Below is a small trained network, with its code and all its weights. Each question gives an input and a class and asks what happens when units are switched off, that is, made to give their printed mean instead of their output.

import numpy as np


def w(rows, s, z=0):
    codes = np.array(rows[::2]) - 128.0
    scale = np.full(codes.shape[1], s)
    scale[-1] = z or s
    return codes * scale


def norm(h):
    return h / np.sqrt((h * h).mean(-1, keepdims=True) + 1e-5)


def f(y):
    return y / 2 * (1 + np.tanh(0.7978845608 * (y + 0.044715 * y**3)))


def log_softmax(a):
    a = a - a.max(-1, keepdims=True)
    return a - np.log(np.exp(a).sum(-1, keepdims=True))


def net(x, mask):
    res = np.array(x, float).reshape(1, 4) / 4 @ E
    u = 0
    for l in range(4):
        y = f(norm(res) @ A[l][:, :-1].T + A[l][:, -1])
        res = res + np.where(mask[u : u + 10], y, B[l][:, -1]) @ B[l][:, :-1]
        u += 10
    return log_softmax(norm(res)[-1] @ U[:, :-1].T + U[:, -1])


A, B = {}, {}
E = w([
[92,185,207],'x0',
[126,128,132],'x1',
[134,52,212],'x2',
[254,191,193],'x3',
],0.0059)
A[0] = w([
[135,127,122,154],'L0N0',
[120,157,112,142],'L0N1',
[182,39,138,140],'L0N2',
[119,95,121,155],'L0N3',
[127,117,130,153],'L0N4',
[78,200,116,90],'L0N5',
[107,125,38,164],'L0N6',
[171,193,16,23],'L0N7',
[207,111,8,4],'L0N8',
[196,155,129,70],'L0N9',
],0.015,0.0024)
B[0] = w([
[125,131,117,135],'L0N0',
[120,153,143,151],'L0N1',
[191,99,207,196],'L0N2',
[112,97,93,148],'L0N3',
[124,116,122,133],'L0N4',
[90,156,205,195],'L0N5',
[101,201,39,248],'L0N6',
[114,249,214,254],'L0N7',
[250,79,149,248],'L0N8',
[67,159,66,183],'L0N9',
],0.018,0.0063)
A[1] = w([
[75,59,105,28],'L1N0',
[245,120,112,76],'L1N1',
[147,80,161,79],'L1N2',
[13,106,31,69],'L1N3',
[195,73,48,86],'L1N4',
[146,125,78,70],'L1N5',
[17,134,193,38],'L1N6',
[88,47,150,92],'L1N7',
[182,81,27,5],'L1N8',
[55,131,171,62],'L1N9',
],0.013,0.002)
B[1] = w([
[60,142,130,133],'L1N0',
[60,116,45,252],'L1N1',
[84,116,147,157],'L1N2',
[91,136,13,194],'L1N3',
[220,92,130,178],'L1N4',
[130,157,147,126],'L1N5',
[249,162,106,228],'L1N6',
[83,74,192,151],'L1N7',
[201,105,194,163],'L1N8',
[199,152,128,178],'L1N9',
],0.019,0.0046)
A[2] = w([
[247,166,171,218],'L2N0',
[93,48,244,138],'L2N1',
[101,113,52,104],'L2N2',
[165,95,101,11],'L2N3',
[91,52,65,179],'L2N4',
[211,83,207,140],'L2N5',
[82,233,77,150],'L2N6',
[98,116,181,104],'L2N7',
[116,114,138,166],'L2N8',
[113,71,63,239],'L2N9',
],0.014,0.0011)
B[2] = w([
[124,47,76,244],'L2N0',
[146,252,196,168],'L2N1',
[137,146,51,149],'L2N2',
[74,118,125,138],'L2N3',
[135,225,71,158],'L2N4',
[157,171,82,179],'L2N5',
[111,49,213,223],'L2N6',
[163,119,152,132],'L2N7',
[144,140,142,126],'L2N8',
[73,165,66,155],'L2N9',
],0.017,0.011)
A[3] = w([
[131,142,124,153],'L3N0',
[125,7,220,115],'L3N1',
[175,135,120,84],'L3N2',
[61,113,67,186],'L3N3',
[158,142,133,78],'L3N4',
[84,130,151,5],'L3N5',
[110,189,165,196],'L3N6',
[136,152,136,74],'L3N7',
[87,137,154,97],'L3N8',
[202,69,92,98],'L3N9',
],0.019,0.0025)
B[3] = w([
[142,107,144,142],'L3N0',
[103,243,1,168],'L3N1',
[116,67,153,176],'L3N2',
[146,247,76,190],'L3N3',
[116,95,155,155],'L3N4',
[137,117,107,126],'L3N5',
[181,175,204,228],'L3N6',
[135,114,160,142],'L3N7',
[149,138,111,140],'L3N8',
[221,67,119,254],'L3N9',
],0.024,0.0079)
U = w([
[190,168,91,254],'0',
[135,186,206,136],'1',
[201,44,57,104],'2',
[118,207,8,111],'3',
[112,133,102,77],'4',
[10,55,126,3],'5',
],0.014,0.0081)

Each question gives the input, the list of numbers given to net, and the class t.
The units are the neurons (one row each of A and B). Each row of codes is followed by its name. A weight is (code - 128) times the scale printed after its matrix; where a second scale follows, it is the last column's (A, B and U).
mask holds one flag per neuron, layer by layer. A switched-off neuron (its flag False) gives its mean, the last column of its row in B, instead of its output. The means were averaged over made-up inputs and are rounded, as every weight is.
A unit's drop is (log p(t) with every unit on - log p(t) with that unit switched off) / (log p(t) with every unit on - log p(t) with every unit switched off).
The circuit of an input: a set's keep is (log p(t) with only the set's units on - log p(t) with every unit switched off) / (log p(t) with every unit on - log p(t) with every unit switched off). Starting from the 12 units with the biggest drops (on a tie, the unit counted first), units are removed one at a time, each time the one whose removal leaves the highest keep (on an exact tie, the one counted first), for as long as the keep stays at least 0.8.
units of the circuit, in order: the units of the circuit, biggest drop first
most important unit: the unit with the biggest drop
k most important neurons: the k neurons with the biggest drops, biggest first
k most important neurons of layer l: the k neurons of layer l with the biggest drops, biggest first
input [-5,6,-4,-7], class 3: units of the circuit, in order -> L1N6; L3N9
input [-7,-6,0,-6], class 2: 3 most important neurons -> L1N8; L0N8; L1N4
input [-4,0,-4,5], class 3: most important neuron -> L2N6
input [7,5,-5,-6], class 2: 3 most important neurons -> L1N6; L0N5; L0N7
input [-2,-6,-3,8], class 3: 2 most important neurons -> L3N1; L2N6
input [8,6,-4,7], class 2: units of the circuit, in order -> L0N6; L0N7; L2N0
input [-4,-4,-1,5], class 3: units of the circuit, in order -> L3N1; L0N9; L1N6; L2N6
input [7,2,7,-2], class 1: 4 most important neurons -> L0N6; L2N1; L0N9; L1N7
input [-2,-3,0,-4], class 3: 2 most important neurons -> L1N3; L0N6
input [-8,-1,-8,0], class 1: 2 most important neurons -> L0N7; L0N6
input [-3,0,-4,-2], class 1: 2 most important neurons -> L0N7; L0N6
input [-6,-1,-6,-4], class 1: 2 most important neurons of layer 2 -> L2N0; L2N6
input [6,-5,-4,7], class 3: 2 most important neurons -> L3N1; L0N2
input [6,5,-1,-3], class 2: most important unit -> L1N6
input [8,0,7,7], class 2: 2 most important neurons -> L0N8; L0N2
input [-3,0,2,4], class 3: 2 most important neurons -> L1N1; L0N2
input [-4,-7,8,6], class 1: 3 most important neurons of layer 0 -> L0N6; L0N2; L0N8
input [0,-3,4,7], class 3: 2 most important neurons -> L0N5; L0N7
input [-8,-5,-3,-6], class 2: 3 most important neurons -> L0N8; L1N8; L0N6
input [4,7,8,-8], class 1: 2 most important neurons of layer 1 -> L1N7; L1N1
input [1,-2,-5,-7], class 3: most important unit -> L1N3
input [-3,-1,1,6], class 3: 2 most important neurons -> L1N1; L0N6
input [-6,2,0,8], class 3: 2 most important neurons of layer 2 -> L2N9; L2N6
input [5,1,8,6], class 1: 4 most important neurons of layer 0 -> L0N6; L0N7; L0N5; L0N8
input [6,-6,7,-5], class 1: 3 most important neurons of layer 0 -> L0N6; L0N7; L0N9
input [3,-5,6,8], class 3: 2 most important neurons of layer 0 -> L0N5; L0N7
input [-7,-5,-3,5], class 2: most important unit -> L0N8
